Below is a small trained network, with its code and all its weights. Each question gives an input and a target symbol and asks what happens when units are switched off, that is, made to give their printed mean instead of their output.

import numpy as np


def w(rows, s, z=0):
    codes = np.array(rows[::2]) - 128.0
    scale = np.full(codes.shape[1], s)
    scale[-1] = z or s
    return codes * scale


def norm(h):
    return h / np.sqrt((h * h).mean(-1, keepdims=True) + 1e-5)


def f(y):
    return y / 2 * (1 + np.tanh(0.7978845608 * (y + 0.044715 * y**3)))


def softmax(a):
    e = np.exp(a - a.max(-1, keepdims=True))
    return e / e.sum(-1, keepdims=True)


def log_softmax(a):
    a = a - a.max(-1, keepdims=True)
    return a - np.log(np.exp(a).sum(-1, keepdims=True))


def net(x, mask):
    ids = ['αδεζηθμξπστφω'.index(c) for c in x.split()]
    T = len(ids)
    res = E[ids] + P[:T]
    u = 0
    for l in range(2):
        r = norm(res)
        for j in range(3):
            rows = slice(3 * j, 3 * j + 3)
            q, k, v = (r @ M[l][rows].T for M in (Q, K, V))
            z = softmax(np.where(np.tri(T) > 0, q @ k.T / 3**0.5, -1e9)) @ v
            o = O[l][rows]
            res = res + np.where(mask[u + j], z, o[:, -1]) @ o[:, :-1]
        u += 3
        y = f(norm(res) @ A[l][:, :-1].T + A[l][:, -1])
        res = res + np.where(mask[u : u + 8], y, B[l][:, -1]) @ B[l][:, :-1]
        u += 8
    return log_softmax(norm(res)[-1] @ U[:, :-1].T + U[:, -1])


Q, K, V, O, A, B = {}, {}, {}, {}, {}, {}
E = w([
[142,112,112,107,129,127],'α',
[92,72,73,138,128,147],'δ',
[156,134,131,105,138,145],'ε',
[150,254,116,179,86,160],'ζ',
[122,123,169,153,160,90],'η',
[86,88,155,137,162,160],'θ',
[118,136,146,106,123,168],'μ',
[88,147,124,161,143,158],'ξ',
[121,124,157,86,125,160],'π',
[102,139,147,157,161,183],'σ',
[94,114,89,159,71,169],'τ',
[106,150,148,95,135,131],'φ',
[111,119,67,120,118,106],'ω',
],0.018)
P = w([
[140,253,22,120,202,131],'0',
[211,190,117,64,204,136],'1',
[221,161,144,51,170,139],'2',
[204,135,145,47,152,134],'3',
[194,113,146,44,140,131],'4',
[160,96,154,58,138,134],'5',
[141,74,156,61,126,135],'6',
[133,51,151,65,113,129],'7',
[97,32,154,86,102,129],'8',
[88,16,148,95,88,115],'9',
[97,21,147,89,96,103],'10',
],0.0042)
Q[0] = w([
[85,98,149,189,125,195],'L0H0',
[163,62,129,107,164,179],'L0H0',
[3,94,175,78,199,187],'L0H0',
[102,142,147,58,62,88],'L0H1',
[166,127,76,3,137,105],'L0H1',
[104,36,111,224,72,118],'L0H1',
[112,153,157,72,179,36],'L0H2',
[179,139,184,178,181,126],'L0H2',
[142,97,84,153,195,85],'L0H2',
],0.0061)
K[0] = w([
[114,68,143,73,84,217],'L0H0',
[101,66,105,194,175,125],'L0H0',
[43,10,93,194,54,156],'L0H0',
[34,226,163,46,139,31],'L0H1',
[159,234,214,81,149,16],'L0H1',
[140,143,2,106,134,245],'L0H1',
[162,193,113,84,194,125],'L0H2',
[167,35,67,203,194,108],'L0H2',
[155,138,192,176,242,81],'L0H2',
],0.005)
V[0] = w([
[108,17,164,91,109,139],'L0H0',
[86,2,99,111,114,197],'L0H0',
[84,169,99,131,243,145],'L0H0',
[161,224,149,9,142,39],'L0H1',
[191,145,107,12,72,155],'L0H1',
[113,168,137,142,131,63],'L0H1',
[65,134,161,210,180,87],'L0H2',
[170,66,162,181,70,151],'L0H2',
[144,95,58,127,102,235],'L0H2',
],0.0038)
O[0] = w([
[139,145,82,53,147,103,131],'L0H0',
[176,99,82,93,150,88,168],'L0H0',
[108,132,162,151,203,140,217],'L0H0',
[105,160,105,196,161,156,253],'L0H1',
[63,187,98,118,91,124,155],'L0H1',
[254,146,121,161,157,118,138],'L0H1',
[108,163,130,100,134,132,118],'L0H2',
[131,122,131,103,123,180,18],'L0H2',
[173,103,128,191,210,154,94],'L0H2',
],0.0064,0.0033)
A[0] = w([
[111,84,169,87,198,105,55],'L0N0',
[126,66,141,182,2,175,23],'L0N1',
[209,119,53,84,171,142,232],'L0N2',
[95,11,95,98,105,172,255],'L0N3',
[77,146,56,169,136,170,186],'L0N4',
[119,137,71,241,120,49,194],'L0N5',
[82,206,134,85,115,59,68],'L0N6',
[96,166,167,97,116,207,175],'L0N7',
],0.0059,0.0021)
B[0] = w([
[161,186,108,113,81,147,212],'L0N0',
[167,109,129,88,156,235,130],'L0N1',
[27,205,113,137,131,119,183],'L0N2',
[178,180,158,148,198,145,255],'L0N3',
[159,185,213,131,199,127,198],'L0N4',
[246,225,186,88,129,168,153],'L0N5',
[1,31,125,199,107,156,209],'L0N6',
[82,228,105,160,68,70,222],'L0N7',
],0.0049,0.0032)
Q[1] = w([
[183,81,182,164,28,94],'L1H0',
[99,97,98,64,238,118],'L1H0',
[143,95,162,216,54,136],'L1H0',
[91,137,129,79,141,199],'L1H1',
[131,135,97,82,228,119],'L1H1',
[107,109,100,63,198,83],'L1H1',
[93,176,131,102,144,155],'L1H2',
[131,66,164,164,78,102],'L1H2',
[39,153,87,42,255,142],'L1H2',
],0.0087)
K[1] = w([
[95,207,187,153,169,77],'L1H0',
[135,1,106,93,153,158],'L1H0',
[141,197,154,135,144,90],'L1H0',
[115,117,69,103,124,74],'L1H1',
[117,80,106,76,202,148],'L1H1',
[94,45,115,73,159,166],'L1H1',
[126,28,169,134,142,117],'L1H2',
[90,234,109,154,120,131],'L1H2',
[143,24,104,67,155,79],'L1H2',
],0.0087)
V[1] = w([
[158,147,82,104,120,254],'L1H0',
[127,190,139,130,112,141],'L1H0',
[156,162,160,147,95,224],'L1H0',
[132,187,124,118,173,162],'L1H1',
[144,131,48,164,80,170],'L1H1',
[161,84,126,102,89,195],'L1H1',
[150,125,130,35,129,213],'L1H2',
[141,121,145,197,183,76],'L1H2',
[169,79,180,80,107,43],'L1H2',
],0.0061)
O[1] = w([
[188,79,102,154,94,236,166],'L1H0',
[139,138,162,116,60,131,172],'L1H0',
[124,64,169,148,91,222,150],'L1H0',
[185,117,213,53,145,179,252],'L1H1',
[133,254,82,213,55,141,52],'L1H1',
[108,205,123,133,186,137,8],'L1H1',
[73,81,126,144,158,173,97],'L1H2',
[181,126,131,99,103,108,207],'L1H2',
[121,92,212,145,114,11,36],'L1H2',
],0.0051,0.0046)
A[1] = w([
[254,172,170,96,175,150,109],'L1N0',
[94,169,17,115,212,140,168],'L1N1',
[115,130,84,97,117,182,195],'L1N2',
[58,102,97,96,65,77,132],'L1N3',
[113,136,155,156,88,80,127],'L1N4',
[59,146,178,129,192,177,140],'L1N5',
[88,158,139,142,160,134,183],'L1N6',
[180,122,190,85,126,60,252],'L1N7',
],0.0079,0.0019)
B[1] = w([
[187,122,47,241,96,38,254],'L1N0',
[200,138,145,26,165,79,215],'L1N1',
[116,174,63,69,136,121,202],'L1N2',
[94,43,86,255,83,66,157],'L1N3',
[154,72,122,48,145,78,132],'L1N4',
[123,65,131,119,153,57,253],'L1N5',
[205,99,112,172,166,167,168],'L1N6',
[246,94,211,50,84,203,249],'L1N7',
],0.005,0.0047)
U = w([
[237,188,146,98,186,181,214],'α',
[130,106,171,65,172,169,171],'δ',
[60,100,145,27,98,126,120],'ε',
[37,12,113,119,151,74,164],'ζ',
[109,54,38,157,80,231,120],'η',
[182,57,191,131,45,37,137],'θ',
[121,139,94,153,114,103,28],'μ',
[122,125,2,83,211,52,108],'ξ',
[27,184,197,169,208,108,90],'π',
[111,142,112,127,120,114,1],'σ',
[128,116,112,210,153,102,37],'τ',
[126,146,81,145,94,78,40],'φ',
[97,170,102,188,62,109,183],'ω',
],0.0072,0.0046)

Each question gives the input, a string of symbols that net reads in full, and the target symbol t.
The units are the heads (3 rows each of Q, K, V and O) and the neurons (one row each of A and B). Each row of codes is followed by its name. A weight is (code - 128) times the scale printed after its matrix; where a second scale follows, it is the last column's (O, A, B and U).
mask holds one flag per unit, layer by layer, with each layer's heads first. A switched-off unit (its flag False) gives its mean, the last column of its rows in O or B, instead of its output. The means were averaged over made-up inputs and are rounded, as every weight is.
A unit's drop is (log p(t) with every unit on - log p(t) with that unit switched off) / (log p(t) with every unit on - log p(t) with every unit switched off).
The circuit of an input: a set's keep is (log p(t) with only the set's units on - log p(t) with every unit switched off) / (log p(t) with every unit on - log p(t) with every unit switched off). Starting from the 12 units with the biggest drops (on a tie, the unit counted first), units are removed one at a time, each time the one whose removal leaves the highest keep (on an exact tie, the one counted first), for as long as the keep stays at least 0.8.
circuit, biggest first: the units of the circuit, biggest drop first
k most important neurons: the k neurons with the biggest drops, biggest first
k most important neurons of layer l: the k neurons of layer l with the biggest drops, biggest first
which heads matter: for each layer, one digit per head in row order, 1 if its drop is at least 0.15 and else 0, layers parted by /
drop of u: that unit's drop, to one decimal
input π τ φ ξ φ φ τ η η η σ, target θ: which heads matter : 000 / 001
input φ φ φ φ τ, target α: circuit, biggest first : L0N4; L0N3
input π φ η α η π, target θ: which heads matter : 000 / 001
input φ φ η φ ξ φ φ φ η φ μ, target θ: most important neuron : L0N7
input φ η φ φ ω φ φ η δ π, target ξ: which heads matter : 100 / 000
input α φ τ η φ φ ξ, target θ: circuit, biggest first : L1H2; L0H1
input φ φ φ π η η δ φ σ φ, target ζ: 3 most important neurons of layer 0 : L0N6; L0N3; L0N4
input π φ σ ω, target α: circuit, biggest first : L0N5; L0H0
input π ξ φ φ, target π: which heads matter : 110 / 000
input φ φ φ ζ φ ξ η σ, target θ: 2 most important neurons : L0N7; L1N0
input ζ η φ φ τ σ η φ δ ε, target ξ: which heads matter : 000 / 000
input ζ τ ξ, target η: which heads matter : 010 / 100
input φ τ φ δ, target α: 2 most important neurons : L0N3; L1N1
input μ δ μ δ φ ε α, target ξ: which heads matter : 100 / 000
input ζ η τ σ ξ, target η: circuit, biggest first : L1H0
input η φ η η φ σ ω, target α: which heads matter : 110 / 000
input η π φ, target θ: 2 most important neurons : L0N7; L1N0
input ζ φ τ φ δ η π, target θ: 3 most important neurons : L0N3; L0N2; L1N0
input η ε θ φ δ φ ξ φ δ, target ξ: circuit, biggest first : L0H0; L1H0
input φ φ η π φ δ α η η ε ω, target θ: most important neuron of layer 0 : L0N2
input τ η φ η π ω, target θ: 2 most important neurons : L0N4; L1N0
input μ π η φ τ, target α: which heads matter : 001 / 000
input φ σ φ, target π: 3 most important neurons of layer 1 : L1N7; L1N1; L1N5
input φ φ α δ ε φ α, target ξ: 2 most important neurons of layer 1 : L1N7; L1N0
input φ φ φ δ φ, target ξ: 2 most important neurons of layer 1 : L1N7; L1N1
input μ φ δ σ ξ, target ξ: 2 most important neurons : L1N7; L1N0
input φ φ τ φ φ φ π φ ζ δ ξ, target ξ: drop of L0N2 : 0.0
